Below are the code and all the weights of a small trained network. Each question names an input and a class and asks about switching units off, where a switched-off unit gives its printed mean instead of its output.

import numpy as np


def w(rows, s, z=0):
    codes = np.array(rows[::2]) - 128.0
    scale = np.full(codes.shape[1], s)
    scale[-1] = z or s
    return codes * scale


def norm(h):
    return h / np.sqrt((h * h).mean(-1, keepdims=True) + 1e-5)


def f(y):
    return np.maximum(y, 0)


def log_softmax(a):
    a = a - a.max(-1, keepdims=True)
    return a - np.log(np.exp(a).sum(-1, keepdims=True))


def net(x, mask):
    res = np.array(x, float).reshape(1, 2) / 4 @ E
    u = 0
    for l in range(4):
        y = f(norm(res) @ A[l][:, :-1].T + A[l][:, -1])
        res = res + np.where(mask[u : u + 7], y, B[l][:, -1]) @ B[l][:, :-1]
        u += 7
    return log_softmax(norm(res)[-1] @ U[:, :-1].T + U[:, -1])


A, B = {}, {}
E = w([
[153,54,19,55,75,80,10,93],'x0',
[154,65,120,93,220,74,214,95],'x1',
],0.011)
A[0] = w([
[110,221,88,175,44,69,148,98,207],'0.n0',
[141,54,181,191,122,120,94,115,99],'0.n1',
[134,99,167,226,52,130,98,167,135],'0.n2',
[69,126,83,135,170,173,56,160,4],'0.n3',
[100,157,193,154,171,96,187,199,163],'0.n4',
[124,116,101,8,82,85,99,146,122],'0.n5',
[194,1,164,110,87,134,124,110,107],'0.n6',
],0.0062,0.0027)
B[0] = w([
[107,127,99,108,208,54,145,143,202],'0.n0',
[103,123,40,156,156,125,166,141,128],'0.n1',
[82,72,127,115,165,61,165,150,205],'0.n2',
[135,131,140,159,155,122,170,117,150],'0.n3',
[231,64,90,31,81,201,27,135,255],'0.n4',
[255,250,72,158,171,129,166,166,228],'0.n5',
[195,136,119,164,115,118,116,224,195],'0.n6',
],0.007,0.0056)
A[1] = w([
[143,101,131,172,90,199,159,133,134],'1.n0',
[120,103,106,164,64,127,114,101,75],'1.n1',
[22,206,122,193,2,157,83,124,4],'1.n2',
[198,84,202,156,124,124,141,105,30],'1.n3',
[103,196,209,179,88,216,232,122,121],'1.n4',
[92,42,119,88,115,119,94,151,136],'1.n5',
[151,192,135,169,175,53,198,184,165],'1.n6',
],0.0083,0.0024)
B[1] = w([
[136,193,68,119,67,89,142,91,178],'1.n0',
[158,140,139,226,103,195,231,90,138],'1.n1',
[35,2,178,170,201,67,94,97,199],'1.n2',
[110,155,83,172,134,61,81,159,177],'1.n3',
[214,186,44,193,113,177,130,139,254],'1.n4',
[137,142,116,22,157,216,92,168,161],'1.n5',
[58,122,183,42,83,228,140,74,245],'1.n6',
],0.0082,0.0062)
A[2] = w([
[179,194,88,181,154,136,118,103,123],'2.n0',
[48,164,121,165,101,56,64,155,79],'2.n1',
[117,21,159,105,200,64,205,50,3],'2.n2',
[2,145,167,202,96,126,28,177,56],'2.n3',
[123,129,75,39,136,187,110,126,129],'2.n4',
[160,177,144,77,174,140,102,152,100],'2.n5',
[152,70,137,112,173,28,244,98,64],'2.n6',
],0.0091,0.0044)
B[2] = w([
[125,137,148,72,106,114,126,128,213],'2.n0',
[149,91,113,211,226,146,203,122,165],'2.n1',
[103,3,169,248,212,134,237,99,180],'2.n2',
[154,25,147,199,255,142,226,104,195],'2.n3',
[54,76,205,157,120,104,133,172,254],'2.n4',
[78,106,155,181,88,168,134,89,195],'2.n5',
[123,130,120,245,210,115,125,98,182],'2.n6',
],0.0089,0.0084)
A[3] = w([
[160,248,141,126,130,118,170,157,135],'3.n0',
[121,87,105,146,116,64,57,135,101],'3.n1',
[119,142,182,96,148,203,150,151,134],'3.n2',
[223,137,98,151,112,180,145,168,145],'3.n3',
[201,206,148,129,145,178,149,125,124],'3.n4',
[185,93,66,108,101,51,67,131,100],'3.n5',
[135,109,131,141,135,116,183,61,5],'3.n6',
],0.011,0.0028)
B[3] = w([
[152,255,136,81,172,212,92,127,210],'3.n0',
[94,207,152,54,100,137,196,154,194],'3.n1',
[87,151,85,55,63,100,94,128,237],'3.n2',
[172,184,133,75,174,103,140,177,254],'3.n3',
[183,159,23,43,114,124,26,76,233],'3.n4',
[189,241,108,95,132,238,83,100,224],'3.n5',
[89,115,82,172,160,144,113,233,193],'3.n6',
],0.0087,0.0065)
U = w([
[198,251,82,59,145,187,103,151,192],'0',
[123,51,126,199,230,144,168,159,214],'1',
[10,119,183,77,22,142,110,160,166],'2',
[129,159,131,163,87,48,103,110,40],'3',
[159,159,165,169,66,52,128,42,2],'4',
[166,142,161,180,55,114,121,105,21],'5',
],0.015,0.0054)

Each question gives the input, the list of numbers given to net, and the class t.
The units are the neurons (one row each of A and B). Each row of codes is followed by its name. A weight is (code - 128) times the scale printed after its matrix; where a second scale follows, it is the last column's (A, B and U).
mask holds one flag per neuron, layer by layer. A switched-off neuron (its flag False) gives its mean, the last column of its row in B, instead of its output. The means were averaged over made-up inputs and are rounded, as every weight is.
A unit's drop is (log p(t) with every unit on - log p(t) with that unit switched off) / (log p(t) with every unit on - log p(t) with every unit switched off).
most important unit: the unit with the biggest drop
k most important neurons: the k neurons with the biggest drops, biggest first
top k neurons in layer l: the k neurons of layer l with the biggest drops, biggest first
drop of u: that unit's drop, to one decimal
input [-7,7], class 0: most important unit -> 1.n4
input [3,-1], class 2: 2 most important neurons -> (0.n4, 1.n4)
input [-4,4], class 0: top 2 neurons in layer 0 -> (0.n0, 0.n2)
input [1,3], class 2: 4 most important neurons -> (1.n6, 1.n2, 0.n6, 0.n2)
input [-2,-3], class 2: 2 most important neurons -> (0.n2, 0.n0)
input [0,3], class 2: top 2 neurons in layer 1 -> (1.n5, 1.n2)
input [0,-3], class 2: 3 most important neurons -> (0.n2, 0.n0, 1.n6)
input [3,-3], class 2: top 2 neurons in layer 1 -> (1.n4, 1.n2)
input [3,2], class 2: top 2 neurons in layer 1 -> (1.n6, 1.n4)
input [6,-8], class 1: drop of 1.n2 -> 0.8
input [-8,7], class 0: drop of 2.n5 -> 0.0
input [3,-5], class 1: drop of 0.n4 -> 1.0
input [3,1], class 2: drop of 1.n4 -> 1.0
input [-4,-8], class 1: most important neuron -> (1.n2)
